Below are the code and all the weights of a small trained network. Each question names an input and a class and asks about switching units off, where a switched-off unit gives its printed mean instead of its output.

import numpy as np


def w(rows, s, z=0):
    codes = np.array(rows[::2]) - 128.0
    scale = np.full(codes.shape[1], s)
    scale[-1] = z or s
    return codes * scale


def f(y):
    return y / 2 * (1 + np.tanh(0.7978845608 * (y + 0.044715 * y**3)))


def log_softmax(a):
    a = a - a.max(-1, keepdims=True)
    return a - np.log(np.exp(a).sum(-1, keepdims=True))


def net(x, mask):
    res = np.array(x, float).reshape(1, 4) / 4 @ E
    y = f(res @ A[0][:, :-1].T + A[0][:, -1])
    res = res + np.where(mask, y, B[0][:, -1]) @ B[0][:, :-1]
    return log_softmax(res[-1] @ U[:, :-1].T + U[:, -1])


A, B = {}, {}
E = w([
[154,177,2,229,185,81,43],'x0',
[208,89,191,163,95,116,19],'x1',
[123,133,115,124,110,130,109],'x2',
[130,110,64,160,43,192,110],'x3',
],0.0082)
A[0] = w([
[152,169,22,184,164,119,93,40],'N0',
[93,119,76,198,2,206,153,131],'N1',
[98,169,94,106,133,159,165,24],'N2',
[101,87,178,82,76,226,169,34],'N3',
[98,153,93,117,130,135,163,2],'N4',
[91,159,81,122,123,149,187,38],'N5',
[172,68,191,173,105,118,62,37],'N6',
[34,190,111,128,167,128,185,154],'N7',
],0.008,0.0035)
B[0] = w([
[124,9,36,45,174,75,94,236],'N0',
[33,185,195,220,45,15,233,254],'N1',
[211,168,74,66,117,225,3,149],'N2',
[163,54,26,62,171,112,130,231],'N3',
[199,169,34,59,80,179,76,136],'N4',
[205,193,110,80,149,220,54,167],'N5',
[220,234,113,166,134,243,52,195],'N6',
[110,216,170,150,119,178,109,221],'N7',
],0.0065,0.0067)
U = w([
[186,254,113,118,125,223,72,30],'0',
[120,39,87,53,151,79,136,54],'1',
[87,204,184,168,140,20,169,252],'2',
[81,151,161,159,160,89,139,215],'3',
],0.0086,0.0035)

Each question gives the input, the list of numbers given to net, and the class t.
The units are the neurons (one row each of A and B). Each row of codes is followed by its name. A weight is (code - 128) times the scale printed after its matrix; where a second scale follows, it is the last column's (A, B and U).
mask holds one flag per neuron, in row order. A switched-off neuron (its flag False) gives its mean, the last column of its row in B, instead of its output. The means were averaged over made-up inputs and are rounded, as every weight is.
A unit's drop is (log p(t) with every unit on - log p(t) with that unit switched off) / (log p(t) with every unit on - log p(t) with every unit switched off).
The circuit of an input: a set's keep is (log p(t) with only the set's units on - log p(t) with every unit switched off) / (log p(t) with every unit on - log p(t) with every unit switched off). Starting from all 8 units, units are removed one at a time, each time the one whose removal leaves the highest keep (on an exact tie, the one counted first), for as long as the keep stays at least 0.8.
circuit, biggest first: the units of the circuit, biggest drop first
most important unit: the unit with the biggest drop
k most important neurons: the k neurons with the biggest drops, biggest first
drop of u: that unit's drop, to one decimal
input [-5,-8,2,7], class 0: most important unit => N5
input [4,-4,-7,8], class 2: 3 most important neurons => [N1 N3 N6]
input [8,3,-2,-6], class 1: 3 most important neurons => [N0 N1 N7]
input [-6,-1,-6,-3], class 1: 2 most important neurons => [N1 N3]
input [7,-7,-6,-5], class 0: circuit, biggest first => [N7 N1]
input [-5,-3,1,8], class 2: 2 most important neurons => [N1 N0]
input [-4,-8,-1,7], class 0: 2 most important neurons => [N5 N2]
input [7,-5,-4,5], class 1: 2 most important neurons => [N0 N6]
input [-8,0,7,-4], class 1: 2 most important neurons => [N3 N1]
input [-4,-6,-5,-5], class 0: 2 most important neurons => [N1 N7]
input [1,6,-3,-3], class 0: 2 most important neurons => [N6 N1]
input [8,-7,-7,4], class 1: 2 most important neurons => [N0 N6]
input [8,-3,7,-4], class 1: 2 most important neurons => [N0 N1]
input [-6,-8,6,-2], class 0: most important unit => N7
input [8,-5,4,-2], class 1: 3 most important neurons => [N0 N6 N1]
input [0,6,1,7], class 2: 3 most important neurons => [N1 N5 N2]
input [-1,5,-2,-1], class 0: 3 most important neurons => [N1 N6 N0]
input [-1,2,-3,8], class 2: drop of N1 => 0.4
input [8,-1,6,4], class 1: drop of N0 => 1.1
input [7,-1,4,4], class 1: drop of N0 => 1.1
input [7,0,4,5], class 1: drop of N7 => 0.1
